Below is a small trained network, with its code and all its weights. Each question gives an input and a target symbol and asks what happens when units are switched off, that is, made to give their printed mean instead of their output.

import numpy as np


def w(rows, s, z=0):
    codes = np.array(rows[::2]) - 128.0
    scale = np.full(codes.shape[1], s)
    scale[-1] = z or s
    return codes * scale


def norm(h):
    return h / np.sqrt((h * h).mean(-1, keepdims=True) + 1e-5)


def f(y):
    return np.maximum(y, 0)


def softmax(a):
    e = np.exp(a - a.max(-1, keepdims=True))
    return e / e.sum(-1, keepdims=True)


def log_softmax(a):
    a = a - a.max(-1, keepdims=True)
    return a - np.log(np.exp(a).sum(-1, keepdims=True))


def net(x, mask):
    ids = ['ΞΣΨζθμπτ'.index(c) for c in x.split()]
    T = len(ids)
    res = E[ids] + P[:T]
    r = norm(res)
    for j in range(2):
        rows = slice(2 * j, 2 * j + 2)
        q, k, v = (r @ M[0][rows].T for M in (Q, K, V))
        z = softmax(np.where(np.tri(T) > 0, q @ k.T / 2**0.5, -1e9)) @ v
        o = O[0][rows]
        res = res + np.where(mask[j], z, o[:, -1]) @ o[:, :-1]
    y = f(norm(res) @ A[0][:, :-1].T + A[0][:, -1])
    res = res + np.where(mask[2:14], y, B[0][:, -1]) @ B[0][:, :-1]
    return log_softmax(norm(res)[-1] @ U[:, :-1].T + U[:, -1])


Q, K, V, O, A, B = {}, {}, {}, {}, {}, {}
E = w([
[183,159,133,210,183,163,158,100],'Ξ',
[102,112,91,254,132,154,116,124],'Σ',
[114,62,110,151,192,79,187,96],'Ψ',
[189,110,58,136,95,142,90,83],'ζ',
[137,150,83,95,84,187,147,109],'θ',
[190,143,118,149,64,108,143,217],'μ',
[127,43,223,129,117,196,110,153],'π',
[154,210,136,90,111,84,62,112],'τ',
],0.022)
P = w([
[126,131,138,168,19,117,189,8],'0',
[131,137,126,146,67,136,173,58],'1',
[105,152,128,134,96,134,163,84],'2',
[115,150,120,115,120,147,138,114],'3',
[111,151,113,110,140,163,122,140],'4',
[117,134,94,99,161,174,105,163],'5',
[116,133,90,88,182,187,89,199],'6',
],0.016)
Q[0] = w([
[86,158,176,224,168,99,194,127],'head 1',
[125,113,101,197,200,244,109,67],'head 1',
[78,128,175,214,189,115,175,132],'head 2',
[167,125,84,208,164,92,155,203],'head 2',
],0.012)
K[0] = w([
[112,66,133,137,80,132,219,21],'head 1',
[65,47,173,26,253,135,83,166],'head 1',
[155,48,115,221,117,61,211,16],'head 2',
[111,113,43,152,226,168,140,102],'head 2',
],0.011)
V[0] = w([
[110,245,3,133,187,27,153,148],'head 1',
[160,112,247,139,39,91,138,152],'head 1',
[141,124,70,138,198,105,5,39],'head 2',
[192,177,229,193,79,146,12,185],'head 2',
],0.008)
O[0] = w([
[113,157,142,150,69,7,197,103,1],'head 1',
[103,155,150,71,193,110,69,178,183],'head 1',
[141,97,207,93,119,110,59,18,138],'head 2',
[115,220,79,189,134,142,71,104,61],'head 2',
],0.011,0.005)
A[0] = w([
[147,207,138,148,169,147,177,90,9],'neuron 1',
[21,146,106,182,107,122,118,106,33],'neuron 2',
[78,8,177,134,184,77,204,92,28],'neuron 3',
[135,112,136,97,111,146,175,95,82],'neuron 4',
[171,144,107,153,94,95,130,178,74],'neuron 5',
[117,74,131,126,107,150,146,120,97],'neuron 6',
[123,169,131,2,190,77,81,147,44],'neuron 7',
[38,217,114,68,164,102,54,72,44],'neuron 8',
[121,148,157,148,142,128,117,171,125],'neuron 9',
[126,84,197,98,121,129,103,114,205],'neuron 10',
[94,131,143,99,202,154,66,197,78],'neuron 11',
[142,105,95,138,98,121,112,115,83],'neuron 12',
],0.019,0.011)
B[0] = w([
[208,111,132,146,128,89,116,132,145],'neuron 1',
[94,102,166,179,101,109,88,155,157],'neuron 2',
[84,130,129,140,159,51,234,88,250],'neuron 3',
[139,82,166,94,121,113,101,162,183],'neuron 4',
[122,140,75,145,104,161,157,152,167],'neuron 5',
[132,127,151,106,137,111,113,149,190],'neuron 6',
[118,115,154,134,80,56,81,111,164],'neuron 7',
[112,253,188,86,119,89,117,146,201],'neuron 8',
[132,108,104,134,122,137,131,110,163],'neuron 9',
[102,165,47,152,138,142,141,92,221],'neuron 10',
[121,91,134,131,201,95,88,121,225],'neuron 11',
[100,122,143,92,132,121,130,167,150],'neuron 12',
],0.022,0.011)
U = w([
[254,109,147,155,103,92,140,137,49],'Ξ',
[75,78,160,192,52,111,111,165,3],'Σ',
[95,100,119,114,150,46,235,132,98],'Ψ',
[134,90,72,72,43,120,110,59,21],'ζ',
[159,59,171,22,67,120,151,216,96],'θ',
[133,181,62,124,83,209,203,196,150],'μ',
[127,123,142,90,216,197,120,152,229],'π',
[123,226,179,64,101,95,122,160,179],'τ',
],0.0067,0.0017)

Each question gives the input, a string of symbols that net reads in full, and the target symbol t.
The units are the heads (2 rows each of Q, K, V and O) and the neurons (one row each of A and B). Each row of codes is followed by its name. A weight is (code - 128) times the scale printed after its matrix; where a second scale follows, it is the last column's (O, A, B and U).
mask holds one flag per unit, heads first, then neurons. A switched-off unit (its flag False) gives its mean, the last column of its rows in O or B, instead of its output. The means were averaged over made-up inputs and are rounded, as every weight is.
A unit's drop is (log p(t) with every unit on - log p(t) with that unit switched off) / (log p(t) with every unit on - log p(t) with every unit switched off).
The circuit of an input: a set's keep is (log p(t) with only the set's units on - log p(t) with every unit switched off) / (log p(t) with every unit on - log p(t) with every unit switched off). Starting from the 12 units with the biggest drops (on a tie, the unit counted first), units are removed one at a time, each time the one whose removal leaves the highest keep (on an exact tie, the one counted first), for as long as the keep stays at least 0.8.
units of the circuit, in order: the units of the circuit, biggest drop first
most important unit: the unit with the biggest drop
k most important neurons: the k neurons with the biggest drops, biggest first
which heads matter: for each layer, one digit per head in row order, 1 if its drop is at least 0.15 and else 0, layers parted by /
drop when u is switched off: that unit's drop, to one decimal
input Σ π τ θ τ Ψ θ, target τ: which heads matter : 01
input τ μ μ π, target π: which heads matter : 00
input Σ Ψ Ψ μ μ, target μ: most important unit : head 2
input ζ μ Σ μ μ μ Ξ, target Ξ: which heads matter : 10
input Ψ π Σ Ψ π ζ, target π: which heads matter : 10
input Σ Σ Ψ θ θ ζ, target θ: units of the circuit, in order : head 1; neuron 3; neuron 10; neuron 12
input Σ ζ θ Σ Σ, target Σ: which heads matter : 10
input ζ Ψ ζ Ξ Ξ Ψ ζ, target ζ: which heads matter : 11
input Ψ Σ Σ Σ μ θ θ, target μ: which heads matter : 11
input Σ μ Ψ θ, target μ: units of the circuit, in order : head 2; neuron 3; neuron 11
input Ψ ζ Ψ Ψ ζ, target ζ: 2 most important neurons : neuron 3; neuron 8
input θ π μ Σ, target π: drop when head 1 is switched off : 1.0
input Ψ μ ζ, target μ: drop when head 2 is switched off : 0.8
input Σ π Ξ Ξ ζ θ, target θ: drop when head 1 is switched off : 0.4
input μ μ τ Ξ, target Ξ: most important unit : neuron 1
